Each row is followed by its class. Each block has new classes.
[  7.3   1.4  -7.3  11.8 -10.6  -5.9   2.6  13.4  -9.6   0.1  -8.9   6.4
   7.3  -5.4   9.6  21.8   1.5 -49.7  15.9 -22.3   9.5   6.0  41.1   0.0
 -22.7 -16.1 -11.2  -4.5  11.0  -2.4   6.3]
J379
[ -8.6  -1.7   4.4  22.2  -2.6   6.0   2.1   1.0  -0.2  -1.1 -16.4 -18.4
   0.1   5.2  -7.7  -5.3  -2.7  22.3  -3.9   2.0  -7.0  -3.0 -12.0   7.0
  28.3  -7.5  -7.6   0.1 -10.4  -0.7  -6.3]
J126
[ -2.1   4.1   3.0  -1.6  -7.8  16.1  12.4   2.7  -0.7 -10.1   1.3   1.9
  -3.7   4.9  -6.6  21.5  -1.8  -5.4   0.4   2.3   1.4   9.2   7.6  -3.2
 -16.2   9.6   2.6   6.2  22.6   6.6 -15.9]
J379
[  6.4   5.4   6.5   3.8 -19.3  -8.7  -1.7  -3.3  -5.9   5.0  -9.6   0.2
   1.2  -4.7   3.7  16.9  -2.3 -19.9   7.7  -0.3  16.0   3.1  24.3  13.1
 -20.8  -5.2  -2.3 -13.9  -7.0  18.3   6.6]
J379
[  5.1   5.0 -15.4  10.8  -4.4  10.9  -1.0  12.0   4.1   0.8 -38.4 -22.0
   5.0  -5.2  -6.3   0.0  -1.1  -6.3   0.0  -1.8   3.6   4.7   3.0  -1.8
 -15.4  -5.3 -15.1   0.8  -1.3  -2.1   3.7]
J126
[ -9.7  -3.0 -10.2  11.9  -4.0   8.0   0.4  -3.9  11.4  -1.9 -54.2 -19.1
   2.0   0.6  -0.7 -18.3  -7.3   9.1  -2.7  -7.3   3.7   4.5 -10.2   6.4
  -0.7  -4.9 -11.4  -3.9  -3.7  -4.5   5.4]
J126
[  7.2   6.3   4.4   2.8  -9.2  -9.3   2.2  -1.0  -8.3   1.7  -4.0   6.0
   0.7  -0.5   8.1  15.1  -9.9  -9.5   7.8  -0.2  11.4  -0.7  22.6  31.7
  -5.4  -6.1  -0.5 -27.2 -14.9  22.3  -2.1]
J379
[ -2.6  12.0  14.5   4.7  -3.4   2.7  -3.5 -20.6  -1.0   6.2 -12.4   1.2
  -0.1  -1.2   4.1   3.5  -3.9  21.4   3.7   4.8   4.5  -3.0   5.0  25.4
  -0.6  -5.5  11.3  -5.2   2.0  19.2 -10.6]
J379
[  5.9  -5.9 -21.2   5.2 -19.7 -13.8  -2.2   9.1   3.8  -3.7  -6.3 -11.1
  -2.2   1.9  -2.3   8.6  -1.4 -14.7  -1.1  -3.6  -1.3   0.1  -1.3  -5.5
   3.1   2.2  -9.6  -7.6  -9.3 -15.8   7.1]
J716
[  1.8  -0.6 -15.7   9.7 -15.7  -2.0   0.0   3.5  13.8   2.1 -14.3  -7.7
  -1.0  -2.4  -2.6   0.7   9.7 -30.5   0.6 -12.1   0.9   6.7  16.5   2.8
  -7.3  -1.2 -13.7  -6.0  -4.3  -4.9  12.5]
J126
[  8.0   2.5 -13.2  -7.0 -20.7  -5.7   1.1   2.2   4.7   7.8  -4.7  -5.6
  -1.2   2.4  -5.6  16.0  -2.2  11.8   0.9   4.5  -1.0   2.6  -2.9   3.8
   5.8   0.1  -4.2 -11.0 -15.2  -2.9  -0.6]
J716
[ 11.8   0.5 -23.4   0.9  -2.9  -5.7   2.5   8.4   3.1   6.9   2.6  -6.8
   4.2   2.2  -5.2   6.4  -0.2 -24.9 -16.1  -4.7   3.3   3.9  19.4 -23.3
   3.3   3.5  -8.1  -3.4  -7.4 -25.1   6.6]
J716
[ 10.6   4.7 -10.6  -8.3  -5.4  -6.0   4.4   7.2 -11.0  -9.9  -3.9  -0.5
  -1.1   1.4  -6.0  29.1   1.7 -38.8  -1.4  -1.8   2.3   4.2  15.1  24.2
 -33.2  17.8  15.5   3.5  32.6   8.9 -13.8]
J379
[ -0.8  -1.1  -4.5  -2.9 -18.2 -26.2   4.1   7.2  -7.3   0.4 -11.1  -4.5
   2.3  -4.1   8.0   3.5  -5.8 -34.4   1.7  -6.5  11.4   3.3   0.5  -1.3
  14.1  -3.1 -18.5 -16.1  -7.9  -0.3  20.5]
J902
[ -1.1   0.2 -20.0  12.7  -4.4  -1.2   1.4   7.8  -3.7   7.6 -16.5 -12.5
   2.1   1.1  -3.9 -21.2  -0.3   9.1  -3.5  -1.1  11.3  -7.3  -3.3  -9.3
  16.2  -8.4  -9.5  -6.2 -21.7  -2.3   9.4]
J126
[  4.9  -2.2  -1.1  -4.2 -10.0 -22.5  -2.1  -6.1  -3.3  -2.4   8.6   2.7
  -4.2  -4.7   2.5  -0.8   3.7 -35.7   4.6   7.3  10.8  -6.3   9.1  20.8
   2.1   3.2  -0.7  -8.0   7.9  12.0   2.1]
J498
[  3.5   3.4  -2.5   0.7   6.6  20.3   3.6  17.9  -4.4 -22.1 -10.2   0.4
   4.6  -4.4  -0.5  20.3   0.4 -35.5   1.0  -2.8   3.1   8.2  15.9  13.1
 -28.9   7.7  -5.4  -0.8  27.9   9.6  -9.9]
J379
[  0.7 -10.3  -2.6  -6.0 -12.2 -29.2   4.6   1.2   2.2 -13.7  12.9   6.2
  -6.5  -1.3  11.7  15.6   2.8 -29.4  -0.3   1.1   7.1   4.6   6.2   8.3
   3.6   6.2 -10.2 -17.9  -1.4   7.6   3.8]
J902
[  0.2  -2.4 -12.0  -1.1 -22.7 -13.2   3.1   4.1  -0.9  -9.2  -3.0   0.1
   0.2  -4.2  -2.1  30.8   3.2 -34.0   7.1  -5.5   5.2  -2.6  22.4  23.0
 -23.0   4.5  -7.8 -10.0  -4.9   5.6  -1.6]
J379
[  4.2  -5.0  -0.7   2.3  -9.8 -14.8   0.9  -8.0  -5.4   2.6  -3.6  -3.2
   2.9 -11.4  -1.2  -7.2  -2.5 -16.2   8.4  -2.5  11.8  -6.9  12.3  12.0
   2.7  -3.5  -3.2  -1.7  -2.9   5.5   5.7]
J498
[  5.6  -4.9  -3.2  -1.9  -5.2 -22.5   6.4  -0.7   5.4  -7.5   6.0  -3.4
  -3.9  -7.6  -1.0  13.7  -4.6 -24.2   3.9   7.5   3.5   6.3   9.2   2.6
  -1.2   6.5  -5.3 -21.3  -9.3   7.9   0.2]
J902
[ -2.7  -2.8 -14.2  11.1 -23.9  -4.1   0.4   5.6   7.2   4.7 -25.3  -8.1
  -2.8  -4.2   5.5 -14.8  -2.6 -15.9   3.5 -15.5   7.6   0.2  16.5   0.6
  -0.5  -7.2 -10.5  -6.6 -14.9   0.5  12.0]
J126
[  4.7   0.2  -6.0   6.2 -25.2 -42.1  -1.9  -1.2  -9.9   0.9 -12.3  -3.6
   1.4  -5.1  11.0  -0.1  -2.8 -21.7   9.8 -12.1  17.5   3.2  10.8  24.9
  15.3  -5.9 -13.5 -25.7 -28.4  14.2  19.5]
J498
[  1.4  -7.6  -3.1  -2.3 -14.3 -24.7  -0.5  -1.3  -4.3  -2.5   8.6  -3.3
   4.8   0.4  -0.8   1.6  -4.2 -13.2   1.0   8.9   2.6   4.6  -8.3   7.6
   7.9  -4.8  -2.7 -10.9  -6.6   6.6  -0.4]
J498
[  9.1   6.3   5.4  -5.8   4.9  -5.8  -1.1  -2.0  10.8  -4.4   1.2   9.2
  -6.0  -3.4   1.6  15.6  -5.3   3.2  -0.3  16.3  -2.8 -11.4  -5.9  18.3
  -6.3   5.5   8.6  -4.1   8.3  15.7  -9.8]
J498
[ -1.3  -6.2   8.0   2.8 -20.8  -2.0   3.0   1.5  -8.0  -4.6 -14.2  -0.6
  -6.1  -2.9  -0.5  10.6  -5.1 -16.8   4.4  -8.4  11.1   0.1  14.9  20.0
  -8.2  -2.1  -9.3  -9.6   0.7  13.4  -7.7]
J379
[ 22.9  -4.3 -31.5  -5.1 -22.3 -14.8  -4.0   0.2   5.2   4.5   5.2  -3.5
  -1.4   3.1   1.4  20.4   4.7 -33.9   4.5  -9.6  -3.6  -3.2  21.6   8.0
   0.6   0.5  -8.8  -1.0  -4.8 -24.2  10.8]
J716
[  3.3   2.3  -7.8   4.4   8.4  16.7  -2.7   4.8   7.1 -13.4 -17.4  -7.1
   2.1   0.2  -4.6  -1.9   6.1  -2.1  15.0   7.6   4.2  -3.5 -21.5   7.4
  -8.0   1.5  -0.6   1.1  16.2  -4.5  -1.1]
J126
[  2.3  -3.4  -2.0  -1.0   8.8  15.5   3.8   9.6   8.6 -12.0 -11.7  -7.2
  -1.7   0.3  -8.0  -3.0  11.7 -35.0  -3.2  -1.3  -0.2   3.4   7.8 -20.2
 -18.1   9.4  -5.6   6.0  27.2  -1.1  -3.1]
J126
[ 11.1  -2.6  -2.6  -2.5  -8.9  -1.1  -2.4  -0.6  10.2  -4.2  -9.6  -9.0
  -7.1   3.4  -5.3   3.2  -8.5  -9.8   4.8   0.2   2.0   8.8   6.0  12.8
  -9.1   8.9   0.0  -2.4  14.9   9.8 -11.5]
J498
[  1.4   1.5  15.7   2.8  -3.8 -11.8  -7.2  -5.5   2.3  -2.7  -2.7   5.3
  -1.0  -6.1   4.4  -0.1 -10.1   8.7   3.5   8.3   7.4  -2.3   2.9  21.2
  -2.5   3.9   3.5 -13.0   7.4  20.1 -10.8]
J498
[ -1.8  -4.1  -8.5  14.8  -0.4 -11.8   2.6   0.8   2.6   9.2 -28.4  -9.2
   3.1  -4.2   5.3 -14.1   9.2  -4.8  -0.7 -12.8  10.3  11.7  23.5  12.0
   7.7 -12.6 -16.3 -13.4 -23.2  -5.7  16.1]
J126
[ 19.7   1.3 -20.8  19.1   4.3   9.2 -16.0   4.4  -3.9 -14.6  12.8   2.4
   4.8  -2.0 -12.2  33.5  -5.9 -18.5  -5.3  11.6 -17.2   0.3  -2.8  17.9
  -5.2  -4.4  10.1   4.9  13.4 -17.7  -5.9]
J716
[ 11.0   6.2   5.7  -2.4   5.3   7.6   0.2   1.6   2.6  -8.1 -15.9   1.4
  -0.3  -3.3   3.6  18.9   5.6 -11.8  -1.1  -3.9   7.0   4.8  13.3   9.9
 -17.1   0.7  -9.3   3.5  14.2  12.8  -8.2]
J379
[  9.6  -0.3  -5.4  -4.2  -6.9 -44.0   1.6  -3.1   0.5 -11.2  -3.6   3.3
   0.1  -0.3   0.8   8.0   4.1 -23.4   6.2   4.9   3.1   0.6  -2.0  15.8
   5.9  -3.8  -4.2 -13.7   7.3  16.2  -1.0]
J498
[ -3.2   3.5  -1.4  -0.5  28.9  22.5   0.8  -3.3  15.7 -12.7 -12.5  -9.4
  -8.6   2.0 -14.6  -2.0  -2.1  17.7 -10.0  19.7 -13.9  14.4 -15.6   6.4
  -3.2  10.8  -4.5  15.0  19.7   0.2 -14.3]
J126
[  9.1 -18.2  -3.7   7.6  -5.2 -21.5   2.7   6.9  -3.4 -22.0  13.5   1.0
  -3.3   4.5  -1.3  19.7   5.1 -51.0  -4.9  -8.6   3.2   8.8   9.5   1.0
   0.4   6.3 -18.5  -4.1  12.5  -8.8  12.5]
J902
[ -2.0   3.1   7.1  -3.2  15.7 -13.2   4.3  -4.9  -7.7  -1.7  20.0   1.5
  -0.2   0.7   0.8   6.8  -2.3  -0.5  -5.5  12.0   0.1   1.7  -7.4   7.3
  17.6  -9.5   0.6 -14.4 -11.2   4.4   0.9]
J902
[ 11.1   0.7  -5.4  -8.1  12.0 -19.8  -2.7  -5.9   2.3 -18.1   3.3   3.8
  -4.5  -3.1  -6.1  10.8  -6.4 -45.1   3.4   2.6  -1.4  -2.7 -11.5  12.3
 -10.3  12.7   5.3   0.2  34.5   6.6  -5.0]
J498
[ -7.6  10.5  14.3   7.2 -11.8 -23.6  -0.9 -16.5  -7.3  11.5  -0.1   2.9
  -6.2   2.1   9.6   3.5 -14.2  47.1  -0.1  18.7   3.8   1.2 -18.1  46.3
  20.7 -13.1 -11.3 -17.2 -34.7  18.7   3.9]
J902
[  6.0  -5.6  -7.7  -4.3  -0.1 -22.3   6.7  -2.7   3.3 -12.7  -0.7  -4.8
  -5.5  -3.4  -1.4   8.3  -1.6 -28.3  -2.0  -0.7   4.0  11.0  18.1   7.8
   4.9   6.7 -13.8 -19.9   7.9  -3.0   7.6]
J902
[  0.9   6.4  -0.1  -0.4   8.8  12.2   4.9   3.5   3.2 -12.4 -10.4  -8.4
   0.9   0.3  -1.7  25.7  12.2 -25.3   1.1  -5.4   6.5   9.2  25.1   3.5
 -19.7   3.9  -4.0  -3.0   9.1   1.1  -5.8]
J379
[  6.7  -3.0 -14.2   3.0  -2.8   6.4   2.6   2.6   4.2  -6.3  -1.3  -6.6
  -0.2   4.4  -4.0  -7.5   3.9 -23.6  -4.1   1.1   0.3  15.1   6.2 -13.1
  -1.0   2.8  -3.2   7.4  -0.1 -14.9   5.3]
J716
[ -1.1  -9.5 -10.9  -1.2  -2.1  -6.3   3.5  16.9   1.6 -10.2  -1.9  -7.8
  -1.3  -3.3   2.8   3.6  -2.3 -42.3   1.9  -1.5   9.4   9.3   9.2  -2.8
   0.0   0.2 -12.8 -12.0  -3.4  -0.7   8.5]
J902
[ -5.7   5.8  18.8  -0.1  -2.1  18.1   6.0  -6.7   4.3 -12.9   1.6  -1.3
  -8.6  -0.5  -9.0  24.4  -5.2  23.3  -2.7  18.4 -29.3   3.5 -19.4  12.7
 -17.6   6.2  12.1   0.0  18.8  19.2 -29.4]
J379
[  5.0 -26.8 -36.1 -10.1   4.3   3.6   0.5  23.3  14.1 -28.3  -2.4 -14.5
   5.1   3.8 -14.5  -5.4  20.9 -83.0  -8.9 -52.4   2.4  12.4  41.4 -46.9
 -40.4  17.8 -20.9  23.2  65.0 -42.5  23.3]
J126
[  7.9  -4.3   2.0   4.3  -5.9 -24.7  18.7  -6.5  -3.1  -2.3   1.6   3.8
  -8.1  -4.0   9.1   5.1   0.1 -15.0   1.9   2.3   8.1   5.9  28.9  17.7
  12.4   3.6 -18.5 -22.4   0.8   7.4   1.8]
J902
[ -0.4   2.4  -3.0   8.1 -14.3  -1.6  -2.2  -0.8  -2.5  -9.4 -10.5  -3.6
  -9.0  -1.2   2.3   9.0  -2.3  20.4  -1.1  -1.6  -1.7   4.3 -18.4  21.4
   7.8   0.1  -4.1 -10.9  -5.0   2.9  -6.0]
J902
[  6.5 -17.5 -22.9   1.3 -20.8  -7.6  -2.9   5.4   1.5 -10.5   4.0  -9.0
  -1.4   3.8  -9.0   8.1   1.8 -46.6  -5.4  -5.2  -0.1   1.6   4.2 -17.7
  -0.6   7.2  -6.6  -1.2   7.3 -24.2  10.9]
J716
[  2.4  -5.4 -11.6   5.8  -8.0  11.3  -2.0   3.4  17.7 -10.8 -16.9 -15.4
  -3.8  -2.6  -7.5   5.1   7.5 -33.8  -2.4 -13.2   1.9   7.9  16.8   8.2
 -11.0  10.0  -6.4   7.9  12.8 -11.6   5.6]
J126
[ 14.0  -5.3 -14.9  -7.2   6.2   7.6  10.7  25.4  -3.9 -21.8 -13.9   1.6
   6.8  -4.2   1.0  27.2   7.8 -73.8   5.6 -26.6   9.1   6.5  19.0 -18.1
 -48.0  20.4  -1.9  13.9  48.0  -0.4   3.0]
J379
[  2.9  12.0  -5.8  -1.3 -22.2 -22.8   7.4  -1.9  -3.9 -11.5   3.4  -4.9
  -7.8   1.3  -3.8  15.4  -2.7 -30.6  -0.7   2.7   2.8   3.3  -8.2  17.2
   2.4   5.9  -6.6 -16.1   9.7   1.5   1.4]
J498
[ -0.9  -6.8  11.1   0.1 -16.7 -11.1  -3.8  -9.1  -6.7  -2.4  11.2   5.1
  -1.6  -3.9   1.0   7.5  -5.9   3.9   4.5   2.8  11.2   0.2  14.4  33.0
   2.2  -6.4   3.4 -17.4  20.1  19.9  -0.5]
J379
[ -3.2  -0.4   1.9   6.7  -9.9   0.0   0.6  -2.3  -3.3   0.0 -14.0   4.1
   0.0  -6.5   7.1  10.2   3.8 -10.5   6.5  -7.9   9.0   0.4  28.7  19.1
  -9.9  -3.0  -7.3 -10.3 -20.0  12.5  -9.0]
J379
[  1.9  -3.6 -15.7   2.1  -2.8  11.5  -3.1   9.4  10.2  -7.3 -17.6 -12.2
  -1.2  -7.8  -4.4   1.3   3.1 -20.2  -7.1  -6.5  -7.6   5.7  10.0   5.2
 -13.2   9.5  -4.3   9.6  17.7 -10.8   0.8]
J126

Each row is followed by its class. Each block has new classes.
[  9.9   2.9   2.4   4.1  -2.4   8.7  19.3 -23.3  21.0  18.2 -15.5  -5.2
  -1.4  -5.8  -1.5   7.2  -2.1  17.3   0.6  -1.0 -32.4  34.5  27.4  16.2
 -14.4   3.5  -3.9   8.6   0.5 -14.8 -10.9]
[98]
[ -7.6  -4.6   8.3  -5.3   3.5   6.3  16.8  -7.3  38.0  27.1 -32.7   3.9
  -0.9  -9.4 -20.3 -17.3 -26.0   3.5  -3.2  -2.9 -77.3  31.2  -9.2  45.6
 -15.3 -27.8 -10.6   7.3  -3.0   3.0  -6.2]
[98]
[  7.8  -9.4   0.4   7.1  -1.6 -19.3   2.4  -0.1  26.8  19.2 -21.1   5.1
   9.4  -6.8  -1.0 -11.1 -18.6  -1.2  -7.6   2.4  -3.2  37.3  -9.8  14.6
 -10.2 -17.2  -5.3  37.0 -17.3  -3.2  -2.5]
[99]
[ -3.7 -13.7   0.4 -17.5   0.1   6.6  10.5 -27.0  18.7   9.9 -24.0   7.1
  23.3  -0.5  -5.0   3.0 -40.6   9.7   4.0  -1.6 -21.7 -14.9   8.6  32.3
   0.4   2.9  -5.5  18.5 -14.2 -12.5  -9.5]
[98]
[-10.1  -8.8  -0.9  10.2  -9.6  -9.9  -2.4  -6.1  26.5  12.6   8.7  -7.6
   5.6   1.2   4.5   5.4   7.7   4.6  -9.4 -13.4  -6.5  13.3   6.8   4.4
  -7.5   4.5   7.7   1.7  -2.3 -15.4  -7.4]
[99]
[  1.4  17.0   4.7  -0.5  -6.8  11.8 -15.0   3.1  49.0  13.5 -31.8  11.1
   0.0  -6.6  15.0   2.0  -8.6 -16.4 -34.6  -3.9  28.8 -26.7  14.9  -2.7
   4.4 -17.4   3.0   8.8  -4.6  -4.2  -2.3]
[98]
[-35.6  -2.7  -2.3  -3.6  -7.9  56.2  -9.3  -2.7  12.2  -1.8  -2.1  -8.5
   5.9   4.5   5.0  -4.5  -5.5  13.7 -10.5 -22.2 -81.0  21.3   5.6  29.4
 -14.3 -15.0   2.9  30.9  -8.3 -17.1 -13.7]
[98]
[ -2.6  -7.9  17.3  -3.9   0.4  22.4 -16.2 -16.0 -11.0  12.5   5.2   7.2
  -0.7 -12.5  -9.3  -9.9 -20.0   8.5  -5.6  -6.2  37.5  18.6   4.9  10.6
  10.0 -10.9  -9.1   8.7  -2.8 -20.6  -1.6]
[98]
[  4.2 -13.9   2.7 -12.6   5.8   2.8   5.9  25.3   3.0   7.5  -6.5  13.0
   3.4 -10.2  -1.2   3.3 -14.2  10.7 -10.8   0.3 -91.5  13.9 -10.6  27.3
  -5.3 -24.1  -0.2  34.1  -2.5   8.5  -3.5]
[98]
[ 12.9   5.4   0.8   1.5   6.2 -13.6  -9.8   1.2 -26.7  -1.6   5.2 -12.3
  -7.9  13.5  15.8   1.7  -3.0  -5.6 -10.3  -7.5  48.0 -31.8  23.0   3.0
   6.9   4.3 -14.2  -5.2  -8.1  35.7   5.7]
[97]
[-10.6  -8.5  11.4  -4.5  -7.3  20.5  -4.3   8.6  27.0   2.3 -23.8   0.1
  -4.6  -2.6   1.7   4.5 -16.7   3.1   5.6   8.2 -72.7 -14.7  11.5  36.6
  17.7 -18.3  -3.6  29.5  -8.5  -4.6   2.0]
[98]
[-11.4  -3.7   5.8 -20.6  -1.2   5.1  -0.2  -3.4  15.5  17.1 -12.3   2.5
  -3.0 -28.9  11.5  -1.8 -11.4   2.9  14.8  -2.1 -18.2  -7.1  15.1  22.2
  -4.7 -13.8  -8.3   5.3  -8.5 -11.8 -11.5]
[98]
[ -8.6   1.5   3.2   2.2 -14.8  21.2  -4.8   4.8  33.5 -11.8  -2.1   3.3
  -4.8  -6.9   4.5   2.0  11.3  -0.6   9.5  10.8 -74.8  -8.0   4.8  21.7
  -8.2 -42.8   9.2  -8.2   1.9 -11.0  12.6]
[98]
[ -2.7  -4.1  -0.5  -0.7  -7.3  24.6 -17.5  -5.8  22.2  22.4 -40.3   1.4
   1.5  -3.2  -0.1   6.1  -6.8   7.7  -0.7   0.2 -51.4   8.7  28.5  66.0
  11.2  -2.8  -1.4  22.0  -6.6 -21.0  -8.6]
[98]
[  8.9  -8.3  -2.1  -6.8  -1.6  14.7  12.3 -55.8  33.8  21.3  -7.4  -9.0
  -6.7  -1.3  -0.1  -8.4 -17.5   2.2 -21.3  -9.1   9.7  17.5  -7.6  27.4
 -11.0 -26.1   2.1  11.5   7.5 -15.0  -1.8]
[91]
